Each row is followed by its group and then its class within the group.
0.4, 25.3, -44.3, -22.0, -14.7, -31.7, -9.9, 13.1, 35.7, 2.1, -26.5, -7.2, 7.9, 42.6, 30.4, 26.6, -31.9, -4.1, -5.1, 14.7, 8.9, -0.8, -30.6, -5.8, -0.5  P/Q221
10.9, 25.6, 75.4, 17.0, -33.5, -1.3, -10.1, 20.8, 4.7, -17.3, -5.6, 5.9, 6.9, -49.7, -39.7, -39.3, 2.0, 2.4, 0.3, -7.4, 4.1, 38.7, 23.2, 13.7, -4.5  Z/Q466
-2.3, 18.6, -9.5, -26.9, -18.2, -16.7, -16.1, -7.5, 17.4, 20.4, -44.1, -2.6, 4.7, -3.4, 35.8, 35.9, 15.7, -4.4, 20.9, 19.6, -1.1, 5.9, -56.2, -7.3, -0.2  P/Q854
-10.4, 19.6, -11.7, -6.2, -12.3, -7.8, -0.6, -1.6, 28.4, 4.4, -24.9, -9.2, 7.1, 11.0, 7.2, 0.6, -3.9, -9.4, 5.1, 0.9, 32.6, -3.9, -27.6, 8.9, -2.7  P/Q221
-1.5, 12.0, -52.1, -24.6, 11.9, -58.3, 7.0, 29.8, -4.7, -9.0, -21.2, 7.9, -4.3, 13.4, -0.4, -6.2, -48.1, -0.2, -7.6, -3.1, -9.0, 6.0, -13.8, 7.7, -9.1  Z/Q737
15.2, 7.3, -32.2, 17.4, -6.0, 6.4, -1.1, 8.8, 6.2, -10.6, -4.4, 4.0, 9.4, -1.0, 7.2, 16.8, -15.7, 1.0, -6.3, 6.1, 11.8, 4.9, -11.5, 0.3, -5.6  Z/Q466
-41.6, 13.5, -24.8, -30.3, -15.7, -36.2, -3.4, 16.5, -7.9, -34.9, 3.2, 16.9, 12.4, 14.2, -7.3, -24.5, -58.3, 0.3, 6.9, 3.9, -21.3, 12.4, 18.5, 31.9, -2.3  Z/Q811
8.4, -0.9, -77.8, -57.8, 37.4, -58.5, 26.4, 39.9, -6.9, -8.8, -44.1, 1.5, -4.8, -14.1, 10.5, -57.6, -30.7, 0.1, -24.2, -7.6, -20.8, 4.2, 13.2, 12.2, -2.7  Z/Q737
6.8, 6.2, -44.3, -30.9, 6.1, -31.9, 5.1, 9.3, -6.5, -16.6, -37.0, 14.8, 14.7, -24.7, 0.7, 1.6, -18.6, 7.0, -6.5, -5.1, -0.1, 19.9, -14.5, -6.9, -3.9  Z/Q811
35.8, 30.0, -17.3, 13.4, 35.0, 9.7, 1.7, 32.1, 26.8, 1.9, -36.7, -2.3, -4.0, -21.1, 34.8, 10.4, 4.5, -6.6, -1.5, 12.8, 15.0, -8.2, -9.8, -22.0, -3.2  Z/Q466
9.6, 17.9, -43.9, -39.1, -33.7, -58.8, -22.6, 36.8, 19.9, -33.8, -22.4, 18.1, -8.0, -1.8, -8.0, 0.1, -33.7, 8.2, -9.7, -2.7, 17.8, 9.8, -5.0, 20.8, 30.4  Z/Q811
52.6, 29.4, 11.2, -36.4, -16.7, -47.3, -0.8, 47.2, 2.6, 8.1, -32.8, 18.1, 14.3, -56.0, 1.1, -30.9, -12.4, 18.7, -16.4, -2.5, -16.2, 19.7, 29.8, -23.5, -10.8  Z/Q466
-15.7, -5.7, -71.1, -0.6, 19.3, -15.5, 3.3, 8.9, -10.5, -31.7, -12.0, 6.7, -11.3, 56.1, 0.9, -8.8, -78.3, 4.9, -2.2, -9.4, -13.5, -11.2, 27.3, 12.3, -1.6  Z/Q811
0.1, 19.8, -61.2, 2.5, 41.5, -28.7, -20.9, 11.8, 20.0, 16.6, -24.4, -2.1, -8.2, -23.9, 17.4, 34.6, -6.3, 7.5, 21.6, 8.0, 39.3, -26.4, -62.9, 4.6, -7.9  P/Q854
16.2, -11.9, -48.8, -1.8, 29.5, -47.1, -15.8, 14.9, 14.5, -12.2, -61.7, 14.7, -0.5, -38.2, 3.1, -35.1, -45.5, 3.5, -15.0, -8.8, -40.7, 1.2, -21.3, 4.6, 1.9  Z/Q811
-16.7, 2.8, 28.0, -16.4, -3.7, 0.2, -31.1, 16.5, 20.1, 8.4, -30.3, 1.6, 3.8, -67.5, 7.2, 19.4, 27.7, -5.4, 3.9, -3.7, -4.7, 15.3, -51.1, -7.9, 0.3  P/Q854
-12.8, 11.8, -0.1, -4.4, 39.6, -4.4, -14.6, 25.8, 8.9, -23.3, -34.2, 8.6, -6.2, -22.5, 5.6, 39.7, -11.6, -12.6, 4.5, 3.7, -4.2, -3.8, -16.3, 4.0, 3.7  Z/Q466
18.4, 12.4, -1.4, -17.2, 7.7, -21.4, 5.1, 15.0, 18.7, 5.1, -37.3, 0.4, 2.4, 8.9, 20.7, 23.2, 2.1, -4.4, -4.4, 4.2, 2.1, 8.7, -46.1, -15.1, -5.8  P/Q221
4.5, 23.2, -17.9, -45.7, 4.4, -13.9, -5.2, 14.7, 4.7, -9.6, -11.3, 3.0, 4.4, -12.5, 31.6, 44.4, -12.0, -5.3, 2.1, 4.3, -4.4, 0.0, -5.3, -7.1, -2.3  Z/Q466
